Below is a small trained network, with its code and all its weights. Each question gives an input and a class and asks what happens when units are switched off, that is, made to give their printed mean instead of their output.

import numpy as np


def w(rows, s, z=0):
    codes = np.array(rows[::2]) - 128.0
    scale = np.full(codes.shape[1], s)
    scale[-1] = z or s
    return codes * scale


def f(y):
    return np.maximum(y, 0)


def log_softmax(a):
    a = a - a.max(-1, keepdims=True)
    return a - np.log(np.exp(a).sum(-1, keepdims=True))


def net(x, mask):
    res = np.array(x, float).reshape(1, 4) / 4 @ E
    y = f(res @ A[0][:, :-1].T + A[0][:, -1])
    res = res + np.where(mask, y, B[0][:, -1]) @ B[0][:, :-1]
    return log_softmax(res[-1] @ U[:, :-1].T + U[:, -1])


A, B = {}, {}
E = w([
[109,217,55,151,108,233,57,179,153,246],'x0',
[157,195,214,220,67,82,114,112,84,199],'x1',
[244,228,120,102,79,48,85,194,138,193],'x2',
[90,172,123,127,130,142,161,140,42,47],'x3',
],0.013)
A[0] = w([
[13,88,155,159,71,167,255,174,31,83,141],'n0',
[101,10,184,207,127,207,63,160,220,173,77],'n1',
[82,49,179,192,133,127,170,27,89,4,136],'n2',
[76,109,46,198,128,167,127,178,94,173,4],'n3',
[77,152,134,165,145,144,242,185,45,91,28],'n4',
[146,123,48,7,209,97,150,73,216,30,48],'n5',
[223,189,84,110,56,160,16,216,147,200,112],'n6',
[29,37,55,149,235,255,100,246,140,237,155],'n7',
],0.0078,0.0041)
B[0] = w([
[66,168,184,217,255,127,23,154,68,115,213],'n0',
[117,176,169,149,175,181,227,101,203,193,179],'n1',
[88,102,224,126,145,85,116,64,134,92,246],'n2',
[142,155,130,168,80,123,18,157,133,142,166],'n3',
[131,170,98,163,139,134,23,153,72,59,173],'n4',
[172,31,92,105,187,201,195,220,161,59,230],'n5',
[210,155,75,172,108,160,214,183,164,191,252],'n6',
[74,232,12,32,69,222,148,70,164,138,239],'n7',
],0.0098,0.019)
U = w([
[189,4,127,50,222,140,134,174,157,54,163],'0',
[80,28,222,114,161,51,179,47,101,75,60],'1',
[66,90,148,76,166,215,145,41,189,213,46],'2',
[47,116,175,215,183,164,112,113,2,73,115],'3',
[82,167,52,88,53,199,106,186,92,134,32],'4',
[253,224,169,201,45,68,136,216,109,239,255],'5',
],0.011,0.0084)

Each question gives the input, the list of numbers given to net, and the class t.
The units are the neurons (one row each of A and B). Each row of codes is followed by its name. A weight is (code - 128) times the scale printed after its matrix; where a second scale follows, it is the last column's (A, B and U).
mask holds one flag per neuron, in row order. A switched-off neuron (its flag False) gives its mean, the last column of its row in B, instead of its output. The means were averaged over made-up inputs and are rounded, as every weight is.
A unit's drop is (log p(t) with every unit on - log p(t) with that unit switched off) / (log p(t) with every unit on - log p(t) with every unit switched off).
The circuit of an input: a set's keep is (log p(t) with only the set's units on - log p(t) with every unit switched off) / (log p(t) with every unit on - log p(t) with every unit switched off). Starting from all 8 units, units are removed one at a time, each time the one whose removal leaves the highest keep (on an exact tie, the one counted first), for as long as the keep stays at least 0.8.
circuit, biggest first: the units of the circuit, biggest drop first
top k neurons: the k neurons with the biggest drops, biggest first
drop when u is switched off: that unit's drop, to one decimal
input [0,-4,4,8], class 0: circuit, biggest first : [n7]
input [-4,0,-2,-7], class 1: circuit, biggest first : [n7 n6]
input [8,1,-2,-5], class 4: top 4 neurons : [n7 n2 n3 n6]
input [-7,5,6,6], class 3: top 2 neurons : [n6 n4]
input [-2,-3,-2,2], class 3: top 3 neurons : [n0 n6 n2]
input [8,-7,-1,-6], class 4: top 3 neurons : [n7 n2 n3]
input [0,-3,0,4], class 3: top 2 neurons : [n6 n0]
input [-6,8,3,3], class 3: top 2 neurons : [n6 n4]
input [-7,3,2,-6], class 1: drop when n6 is switched off : 0.6
input [-4,-5,-7,5], class 3: drop when n1 is switched off : 0.0
input [-6,4,-2,-1], class 1: drop when n2 is switched off : 1.0
